Here is a tiny trained network, its code and every weight. The questions are about switching its units off for an input and a target symbol, where a switched-off unit gives its printed mean instead of its output.

import numpy as np


def w(rows, s, z=0):
    codes = np.array(rows[::2]) - 128.0
    scale = np.full(codes.shape[1], s)
    scale[-1] = z or s
    return codes * scale


def f(y):
    return y / 2 * (1 + np.tanh(0.7978845608 * (y + 0.044715 * y**3)))


def softmax(a):
    e = np.exp(a - a.max(-1, keepdims=True))
    return e / e.sum(-1, keepdims=True)


def log_softmax(a):
    a = a - a.max(-1, keepdims=True)
    return a - np.log(np.exp(a).sum(-1, keepdims=True))


def net(x, mask):
    ids = ['γεζηλξτφ'.index(c) for c in x.split()]
    T = len(ids)
    res = E[ids] + P[:T]
    u = 0
    for l in range(2):
        q, k, v = (res @ M[l].T for M in (Q, K, V))
        z = softmax(np.where(np.tri(T) > 0, q @ k.T / 4**0.5, -1e9)) @ v
        res = res + np.where(mask[u], z, O[l][:, -1]) @ O[l][:, :-1]
        u += 1
        y = f(res @ A[l][:, :-1].T + A[l][:, -1])
        res = res + np.where(mask[u : u + 8], y, B[l][:, -1]) @ B[l][:, :-1]
        u += 8
    return log_softmax(res[-1] @ U[:, :-1].T + U[:, -1])


Q, K, V, O, A, B = {}, {}, {}, {}, {}, {}
E = w([
[102,189,158],'γ',
[96,188,153],'ε',
[82,179,163],'ζ',
[116,210,138],'η',
[229,65,93],'λ',
[8,137,67],'ξ',
[108,197,146],'τ',
[81,156,155],'φ',
],0.014)
P = w([
[127,80,254],'0',
[182,142,139],'1',
[168,150,104],'2',
[154,137,87],'3',
[149,130,78],'4',
[143,125,62],'5',
],0.008)
Q[0] = w([
[90,129,169],'0.h1',
[79,227,124],'0.h1',
[254,56,21],'0.h1',
[23,218,198],'0.h1',
],0.0083)
K[0] = w([
[164,105,96],'0.h1',
[191,2,150],'0.h1',
[36,209,196],'0.h1',
[220,17,88],'0.h1',
],0.0077)
V[0] = w([
[134,27,43],'0.h1',
[37,79,186],'0.h1',
[48,107,112],'0.h1',
[169,150,2],'0.h1',
],0.0085)
O[0] = w([
[119,39,136,4],'0.h1',
[90,68,222,229],'0.h1',
[154,50,255,188],'0.h1',
[213,101,143,18],'0.h1',
],0.0095,0.0023)
A[0] = w([
[184,160,83,105],'0.n1',
[144,218,188,73],'0.n2',
[185,12,7,73],'0.n3',
[168,119,217,139],'0.n4',
[138,4,51,140],'0.n5',
[46,84,87,113],'0.n6',
[104,155,131,100],'0.n7',
[69,157,182,2],'0.n8',
],0.012,0.0073)
B[0] = w([
[153,80,173,186],'0.n1',
[53,88,94,254],'0.n2',
[157,255,125,223],'0.n3',
[118,194,141,215],'0.n4',
[151,24,83,205],'0.n5',
[125,115,221,238],'0.n6',
[94,90,117,163],'0.n7',
[231,180,106,209],'0.n8',
],0.019,0.0042)
Q[1] = w([
[41,199,149],'1.h1',
[228,173,147],'1.h1',
[128,151,137],'1.h1',
[253,166,143],'1.h1',
],0.019)
K[1] = w([
[200,198,50],'1.h1',
[81,228,142],'1.h1',
[154,145,104],'1.h1',
[45,247,171],'1.h1',
],0.015)
V[1] = w([
[189,167,230],'1.h1',
[2,228,148],'1.h1',
[79,116,77],'1.h1',
[191,89,136],'1.h1',
],0.0063)
O[1] = w([
[38,172,10,177],'1.h1',
[63,254,207,250],'1.h1',
[154,132,182,116],'1.h1',
[145,75,79,83],'1.h1',
],0.0069,0.012)
A[1] = w([
[70,63,121,149],'1.n1',
[118,97,161,49],'1.n2',
[115,105,51,97],'1.n3',
[125,161,190,2],'1.n4',
[221,108,158,134],'1.n5',
[91,98,184,127],'1.n6',
[250,114,135,47],'1.n7',
[116,30,79,213],'1.n8',
],0.015,0.0049)
B[1] = w([
[152,81,211,152],'1.n1',
[122,155,92,138],'1.n2',
[137,81,212,171],'1.n3',
[127,55,32,248],'1.n4',
[140,4,135,144],'1.n5',
[115,191,138,202],'1.n6',
[90,202,145,149],'1.n7',
[180,188,59,161],'1.n8',
],0.019,0.018)
U = w([
[97,185,56,174],'γ',
[85,124,161,255],'ε',
[147,254,125,95],'ζ',
[180,156,95,119],'η',
[137,139,83,70],'λ',
[121,79,97,71],'ξ',
[132,108,93,89],'τ',
[135,134,86,62],'φ',
],0.0073,0.0096)

Each question gives the input, a string of symbols that net reads in full, and the target symbol t.
The units are the heads (4 rows each of Q, K, V and O) and the neurons (one row each of A and B). Each row of codes is followed by its name. A weight is (code - 128) times the scale printed after its matrix; where a second scale follows, it is the last column's (O, A, B and U).
mask holds one flag per unit, layer by layer, with each layer's heads first. A switched-off unit (its flag False) gives its mean, the last column of its rows in O or B, instead of its output. The means were averaged over made-up inputs and are rounded, as every weight is.
A unit's drop is (log p(t) with every unit on - log p(t) with that unit switched off) / (log p(t) with every unit on - log p(t) with every unit switched off).
The circuit of an input: a set's keep is (log p(t) with only the set's units on - log p(t) with every unit switched off) / (log p(t) with every unit on - log p(t) with every unit switched off). Starting from the 12 units with the biggest drops (on a tie, the unit counted first), units are removed one at a time, each time the one whose removal leaves the highest keep (on an exact tie, the one counted first), for as long as the keep stays at least 0.8.
units of the circuit, in order: the units of the circuit, biggest drop first
unit that matters most: the unit with the biggest drop
top k neurons: the k neurons with the biggest drops, biggest first
k most important neurons of layer l: the k neurons of layer l with the biggest drops, biggest first
input η η ξ ζ ξ λ, target ξ: 3 most important neurons of layer 1 => (1.n5 1.n4 1.n6)
input η τ λ ε, target ξ: unit that matters most => 0.n1
input ξ ζ λ λ ε ζ, target ε: top 4 neurons => (1.n3 0.n8 0.n5 0.n6)
input γ ξ ζ ξ, target ε: units of the circuit, in order => (0.n3 1.n1 1.n4)
input ξ τ ξ λ ξ φ, target ε: top 4 neurons => (1.n3 0.n5 0.n6 0.n8)
input ξ η ξ τ ε λ, target ε: units of the circuit, in order => (0.n5 1.n3 1.n4)
input ξ τ λ η γ, target ε: top 2 neurons => (0.n8 1.n3)
input η λ η γ ξ η, target ξ: top 2 neurons => (0.n1 0.n5)
input ξ η λ ζ η, target ε: 3 most important neurons of layer 1 => (1.n3 1.n4 1.n8)
input λ τ η η ζ, target η: top 4 neurons => (1.n8 0.n5 1.n4 0.n4)
input ξ ξ λ, target ε: top 2 neurons => (0.n4 0.n5)
input λ ζ γ ξ η, target η: top 4 neurons => (1.n8 0.n3 0.n8 0.n5)
input η λ ξ ξ, target ξ: top 3 neurons => (0.n5 0.n2 0.n6)
input ξ γ λ τ, target ε: unit that matters most => 0.n8
input τ η η, target ε: 2 most important neurons of layer 0 => (0.n1 0.n3)
input ξ τ λ η ε, target ε: top 4 neurons => (0.n8 1.n3 0.n6 0.n4)
input ξ λ η ζ, target ε: 3 most important neurons of layer 0 => (0.n8 0.n1 0.n4)
input η λ τ η ξ, target ξ: 2 most important neurons of layer 0 => (0.n5 0.n1)
input λ ξ γ, target η: 3 most important neurons of layer 0 => (0.n5 0.n8 0.n4)
input λ ε ξ ξ τ, target η: unit that matters most => 1.n8
input ξ ξ φ ξ, target ζ: top 4 neurons => (1.n8 1.n4 0.n3 0.n6)
input ξ λ η ξ, target ε: 2 most important neurons of layer 0 => (0.n3 0.n5)
input η τ λ η η, target ξ: top 2 neurons => (0.n1 0.n2)
input ξ ξ λ η τ, target ε: top 4 neurons => (0.n8 1.n3 0.n6 1.n4)
input λ ε ξ η ζ ξ, target η: top 3 neurons => (1.n8 0.n5 0.n8)
